Below is a small trained network, with its code and all its weights. Each question gives an input and a class and asks what happens when units are switched off, that is, made to give their printed mean instead of their output.

import numpy as np


def w(rows, s, z=0):
    codes = np.array(rows[::2]) - 128.0
    scale = np.full(codes.shape[1], s)
    scale[-1] = z or s
    return codes * scale


def f(y):
    return np.maximum(y, 0)


def log_softmax(a):
    a = a - a.max(-1, keepdims=True)
    return a - np.log(np.exp(a).sum(-1, keepdims=True))


def net(x, mask):
    res = np.array(x, float).reshape(1, 6) / 4 @ E
    y = f(res @ A[0][:, :-1].T + A[0][:, -1])
    res = res + np.where(mask, y, B[0][:, -1]) @ B[0][:, :-1]
    return log_softmax(res[-1] @ U[:, :-1].T + U[:, -1])


A, B = {}, {}
E = w([
[81,97,88,64,137,136,151,149],'x0',
[255,37,118,103,73,86,109,153],'x1',
[91,121,29,209,37,167,187,122],'x2',
[64,202,106,117,61,70,48,215],'x3',
[120,198,182,48,44,130,189,120],'x4',
[116,64,195,192,135,66,200,218],'x5',
],0.0091)
A[0] = w([
[149,130,123,103,188,156,189,108,109],'n1',
[147,81,120,104,142,169,145,121,135],'n2',
[143,120,79,96,103,135,56,62,85],'n3',
[236,119,95,125,52,99,123,175,179],'n4',
[130,157,86,83,132,140,120,222,31],'n5',
[152,66,44,36,112,92,135,163,78],'n6',
[102,167,89,181,126,158,154,129,176],'n7',
[168,116,141,125,155,100,186,120,140],'n8',
[123,186,115,127,88,86,82,141,39],'n9',
[175,186,82,143,98,152,104,85,133],'n10',
[158,150,96,143,82,110,79,195,131],'n11',
[95,72,81,205,57,194,166,143,65],'n12',
[133,117,104,74,105,149,66,77,59],'n13',
[151,123,43,156,208,120,72,141,195],'n14',
[37,125,139,101,159,105,160,107,254],'n15',
[126,109,83,168,103,162,180,102,39],'n16',
[125,123,165,129,120,79,183,168,99],'n17',
[197,121,161,149,83,135,91,119,96],'n18',
[162,164,226,121,71,140,165,115,163],'n19',
[90,77,44,142,48,138,109,100,39],'n20',
[191,123,125,125,112,101,163,148,135],'n21',
[136,117,147,176,135,115,146,229,106],'n22',
[98,103,132,82,49,157,170,127,124],'n23',
[176,100,133,137,180,136,176,105,29],'n24',
[140,172,122,96,110,115,128,76,163],'n25',
[105,106,97,143,60,102,165,89,50],'n26',
[186,76,130,125,110,158,175,87,46],'n27',
[90,108,109,110,117,104,60,178,68],'n28',
[84,71,174,154,79,82,155,146,97],'n29',
[135,124,182,25,245,103,102,139,66],'n30',
[161,184,173,33,60,145,184,119,230],'n31',
[110,142,107,142,119,57,50,166,88],'n32',
[87,130,127,133,95,125,70,210,55],'n33',
[159,73,100,91,113,137,150,142,182],'n34',
],0.011,0.0033)
B[0] = w([
[110,168,146,157,67,230,87,54,180],'n1',
[122,154,92,138,85,194,88,84,171],'n2',
[82,100,83,91,202,116,255,168,188],'n3',
[132,197,113,160,169,98,94,107,218],'n4',
[140,152,144,112,87,199,124,81,165],'n5',
[52,226,132,194,153,102,78,131,194],'n6',
[164,156,181,145,168,96,67,161,193],'n7',
[70,157,121,131,115,142,144,145,174],'n8',
[162,117,111,125,100,186,147,112,172],'n9',
[134,134,106,118,191,128,153,140,183],'n10',
[132,136,129,150,103,143,133,82,185],'n11',
[177,134,143,94,82,104,136,195,219],'n12',
[113,166,114,97,181,154,189,142,181],'n13',
[94,27,106,115,140,67,58,109,205],'n14',
[109,165,133,251,190,85,41,128,204],'n15',
[181,132,173,115,142,151,106,151,177],'n16',
[106,106,80,95,165,165,183,116,183],'n17',
[103,185,160,158,130,129,105,101,173],'n18',
[125,68,124,133,125,105,108,110,205],'n19',
[144,125,211,84,89,108,151,206,192],'n20',
[125,174,103,175,162,106,143,158,174],'n21',
[116,107,86,92,161,139,183,143,193],'n22',
[143,89,134,129,125,103,89,120,188],'n23',
[122,101,122,116,65,177,141,101,177],'n24',
[94,71,108,156,172,111,165,181,177],'n25',
[163,114,186,77,141,120,98,160,171],'n26',
[116,160,118,120,107,159,107,112,188],'n27',
[147,93,126,139,111,186,126,84,174],'n28',
[89,134,101,118,175,148,164,188,188],'n29',
[198,165,176,36,138,125,116,167,236],'n30',
[106,40,85,130,127,103,68,95,247],'n31',
[161,134,109,110,54,179,140,87,185],'n32',
[142,132,119,156,60,176,146,114,186],'n33',
[120,160,107,142,109,92,90,110,182],'n34',
],0.0072,0.014)
U = w([
[145,159,139,147,61,249,140,82,82],'0',
[201,167,208,67,117,120,118,165,82],'1',
[107,232,139,195,147,101,106,106,111],'2',
[112,124,88,118,179,156,248,139,94],'3',
[133,28,109,135,99,86,91,95,108],'4',
[138,160,135,148,122,139,120,120,247],'5',
],0.014,0.011)

Each question gives the input, the list of numbers given to net, and the class t.
The units are the neurons (one row each of A and B). Each row of codes is followed by its name. A weight is (code - 128) times the scale printed after its matrix; where a second scale follows, it is the last column's (A, B and U).
mask holds one flag per neuron, in row order. A switched-off neuron (its flag False) gives its mean, the last column of its row in B, instead of its output. The means were averaged over made-up inputs and are rounded, as every weight is.
A unit's drop is (log p(t) with every unit on - log p(t) with that unit switched off) / (log p(t) with every unit on - log p(t) with every unit switched off).
The circuit of an input: a set's keep is (log p(t) with only the set's units on - log p(t) with every unit switched off) / (log p(t) with every unit on - log p(t) with every unit switched off). Starting from the 12 units with the biggest drops (on a tie, the unit counted first), units are removed one at a time, each time the one whose removal leaves the highest keep (on an exact tie, the one counted first), for as long as the keep stays at least 0.8.
circuit, biggest first: the units of the circuit, biggest drop first
unit that matters most: the unit with the biggest drop
k most important neurons: the k neurons with the biggest drops, biggest first
drop when u is switched off: that unit's drop, to one decimal
input [-4,8,8,-4,6,-7], class 1: unit that matters most	n20
input [-7,7,8,7,4,6], class 1: 3 most important neurons	n12, n26, n20
input [7,0,4,-4,5,-5], class 5: 2 most important neurons	n14, n6
input [2,-7,-6,8,-7,-3], class 0: circuit, biggest first	n32, n28
input [-6,-3,-4,-1,6,2], class 4: circuit, biggest first	n31, n19
input [2,-5,6,-4,5,-7], class 3: 3 most important neurons	n3, n25, n30
input [-1,-7,-7,4,-3,2], class 1: 2 most important neurons	n30, n6
input [-4,-6,2,-5,3,-7], class 3: circuit, biggest first	n3, n25
input [-8,8,-7,-3,3,1], class 2: 3 most important neurons	n4, n18, n21
input [-1,3,-4,0,-1,-6], class 3: circuit, biggest first	n3, n13
input [2,6,-2,-7,8,-5], class 4: 4 most important neurons	n31, n19, n25, n23
input [2,3,8,7,8,5], class 1: 3 most important neurons	n26, n20, n12
input [-8,-8,-8,-2,7,-7], class 1: 3 most important neurons	n30, n6, n4
input [-8,-5,-3,2,3,-2], class 5: unit that matters most	n6
input [-3,-5,-8,-8,2,0], class 0: 2 most important neurons	n1, n24
input [1,-3,3,-3,-8,-7], class 4: 2 most important neurons	n14, n29
input [0,-3,-2,-8,2,8], class 0: 3 most important neurons	n1, n3, n24
input [3,3,8,8,4,7], class 0: 3 most important neurons	n33, n30, n11
input [3,6,-1,4,1,-7], class 3: 3 most important neurons	n3, n13, n15
input [7,7,3,-1,-1,4], class 2: circuit, biggest first	n6
input [8,5,5,-2,8,7], class 4: drop when n13 is switched off	0.3
input [6,7,2,-2,-4,0], class 2: drop when n6 is switched off	0.3
input [-3,-5,4,4,7,-8], class 3: drop when n25 is switched off	0.1
